(in the rows, 128 means zero)
Here are made-up things, facts about them, and rows of numbers that follow some of those facts. Name the thing behind each unnamed row.

Some facts about the things:
AI γ AP; AY γ U; AJ γ W
W γ A; P γ Y; E γ N
AM γ AL; AB γ BA; O γ S
C γ O; M γ P; AV γ AH
N γ BC; AR γ AM; AD γ AV
AL γ E; D γ BB; AH γ AR
AQ γ AD; AA γ AU; AU γ X
AT γ AA; A γ AY; G γ AT
X γ AQ; AO γ C; AW γ D
B γ AE; H γ AN; Q γ J
BC γ R; AZ γ V; Y γ AW
S γ I; I γ Z; J γ AG
AS γ G; AG γ AS; AC γ AJ
AK γ AC; AP γ AX; F γ AI
AJ μ O; W μ L; U μ AZ
AM μ AR; AB μ AC; M μ AI
AV μ BA; BA μ AY; AD μ A
AL μ V; AQ μ AS; AX μ J
AU μ B; A μ AO; T μ AU
X μ U; AO μ Z; B μ AG
H μ P; Q μ K; BC μ M
AZ μ E; V μ AD; J μ AN
AS μ W; K μ AL; AK μ I
AP μ AJ; R μ AA; Z μ C
AI λ 430; AY λ 430; AJ λ 430
W λ 430; P λ 430; E λ 430
U λ 699; AM λ 430; AB λ 430
BB λ 430; O λ 572; C λ 430
M λ 430; AN λ 430; AV λ 430
N λ 480; BA λ 707; AR λ 478
AD λ 478; AL λ 699; D λ 430
AH λ 699; AQ λ 430; AA λ 430
AX λ 430; AU λ 430; AT λ 699
A λ 699; T λ 572; G λ 430
X λ 699; AO λ 572; AW λ 478
B λ 430; H λ 699; Q λ 699
BC λ 699; AZ λ 430; Y λ 430
S λ 430; I λ 480; V λ 480
J λ 430; AS λ 572; AG λ 699
L λ 430; AC λ 478; K λ 699
AE λ 699; AK λ 430; AP λ 430
R λ 572; AF λ 478; Z λ 430
F λ 572

Known rows:
AJ: [147 156 114 127 108 148 111 107 123 108 120 129 130 124 141 131 116 128
 144 122 135 123 175 122 135 167]
T: [103 113 177 123 150 133 154 138 128 116 143 155 110 113  98 100 134  92
 106  97 112 136 141 149 135  88]
Q: [151 100 167 186 138 169  66 182 104 130  89 128 224 100 121  95 136 122
 150  97 125 137 131 128 145 225]
AQ: [151 142 127 142 105 145 100 129 109 104 123 131 123 119 114 132 114 143
 138 118 137 126 161 110 143 171]
AF: [123 104 161 132 139 124 109 123 139 109 153 150 107 129  89 103 139  96
 130 101 117 153 131 157 101  81]
W: [120 120 145 125 136 139 128  96 149 109 137 137 108  94  86 121 129  97
 115  94 111 149 134 147 140  92]
O: [132  98 152 111 128 132 164 193 109 159 136 142 138 112 105 133 112 155
 128 145 138 109 118  76 142  95]
AR: [128 123 106  98 162  57 128 148 151  71 126 130  89 134 139 119 102 144
 152 166 125 103 125 144 104 101]
BB: [107 134 123 142 138  64 149  71 125 121 143  85  80 144 114 146 156 136
 113 132 146 108  55 135 137 135]
AO: [121  87 135 100 198 104 129 194 144  80  98 153 147  94 153 119 104 118
 149 153  94  96 122 147 158 143]
H: [142 137 118 127 128 148 102 174 126 122  88 141 158 132 142  99 110 138
 149 128 106 137 180 137 129 159]
AV: [127 115 135 110 140 126 119 117 146 107 131 144  93  88  67 125 113 114
 129  99 115 147 162 149 142  77]
D: [137 158 116 146 108 146 125  93 117 119 130 120 125 142 137 132 128 123
 119 119 137 132 154 124 133 166]
G: [156 116 163 177 110 151  90 127  89 105 116 111 165  97  97 130 134 136
 127  95 148 125 132 108 150 213]
AX: [101 202 109 153  79 168 171  18 117 171 169 110 115 202 184 138 191  82
  90 126 158 150 119 148 104 162]
L: [139 111 112 119 119 149 146 137 142 163 150 119 147 109 126 150 118 146
 130 133 140 135 109  91 140  87]
C: [133  92 107 118 172  86 116 132 146  77 110 114 117  90 127 143 110 145
 133 139 117 100 102 139 151 144]
AP: [ 82 138 130 130 141 186 170  27 157 175 161 135 127 152 167 134 184  29
  93 101 114 177 106 193 104  83]
U: [126 185 135 161  72 104 123 115  80 144 126 100  85 182  91 104 151 162
 112 114 154 125 133 111 117 149]
BC: [117 147  75  77 155  46 140 152 154 100 100 115  53 145 138 114  95 162
 135 167  93 108 141 156 110  76]

Which thing is each row?
Some rows may be things named above.
[109 141 115 141 139  75 140  62 120 110 147  91  80 144 122 146 147 146
 111 141 151  99  55 137 133 137] | BB
[145 148 131 133 129 146  94 182 134 124  78 147 170 127 148 101 116 137
 138 129 109 139 184 143 122 157] | H
[104 173 123 125 131 213 183 107 136 166 141 168 183 175 240 114 168  35
 113 153 119 149 164 162 100 168] | F
[100 135 128  83 116 108 120 129 143 101 118 168  40 105  90 121  97 137
 118 143  96 141 188 158 100  14] | N
[150 101 168 179 145 172  77 189 104 124  90 123 232 104 124  88 133 113
 146  91 117 140 134 137 145 226] | Q
[109 119 114 135 163  80 125 143 129 126 105 103 128 151 139 103 139 138
 128 140 117 117  85 164 125 133] | K
[153 166 137 157  77 106 104 107  90 108 132 105  74 130  83 129 125 170
 119 111 162 116 152  91 141 167] | Z
[121 124 124  94 139 113 126 116 172  95 125 149  76 103  84 126  99 128
 129 111 100 149 181 152 134  47] | AM
[155 102 175 184 132 168  67 194 103 129  85 126 233 112 116  95 132 116
 147 101 113 139 142 127 136 224] | Q
[144 166 119 122 108 117 107 158 120 122  99 135 113 153 116 106 106 161
 134 134 115 129 200 129 122 132] | AH
[110 134 114 143 141  66 149  74 117 116 152  89  82 147 116 150 151 140
 102 129 149 103  64 136 132 141] | BB
[121  96 117 111 172  84 116 141 144  88 135 129 122 140 157 124 125 121
 154 144 124 102  98 146 107 133] | AC
[131  69 185 149 128 147 140 189  87 159 139 132 182  97  87 131 140 133
 117 106 150 108  70  66 157 146] | AS
[157  90 137 140 122 144 125 153 134 159 137 119 160  91  95 153 119 159
 128 117 151 127  91  76 149 116] | AU
[133  89 104 112 190 117 125 144 174  94 102 126 165  95 177 140 109 106
 157 147  96 123 118 159 142 138] | AK
[129  97 124 117 162  68 108 153 140  82 132 126 109 135 125 123 117 135
 155 146 128 102  96 140 116 127] | AD
[109 133 116 142 135  73 141  68 126 114 149  94  83 149 114 146 147 138
 110 133 149  97  66 134 131 143] | BB
[140 112 127 130  96 120 147 123 122 161 154 105 106 112  84 160 123 168
 122 125 153 123  94  72 138  88] | AN
[ 99 201 110 160  79 171 168  17 115 173 173 111 109 200 197 137 189  79
  94 127 154 147 120 146 105 166] | AX
[131 158 120  61  86  75 192 150 117 152 153 135  36 156 100 142  97 181
 110 165 151 100 153  75 123  24] | R
[143  66 188 159 130 157 143 187  97 164 139 127 185  93  88 130 145 140
 124 108 151 111  72  66 157 141] | AS
[119 187 129 152  83 122 124 112  90 154 130 113 106 181 117  99 154 140
 116 125 146 136 132 130 111 151] | AE

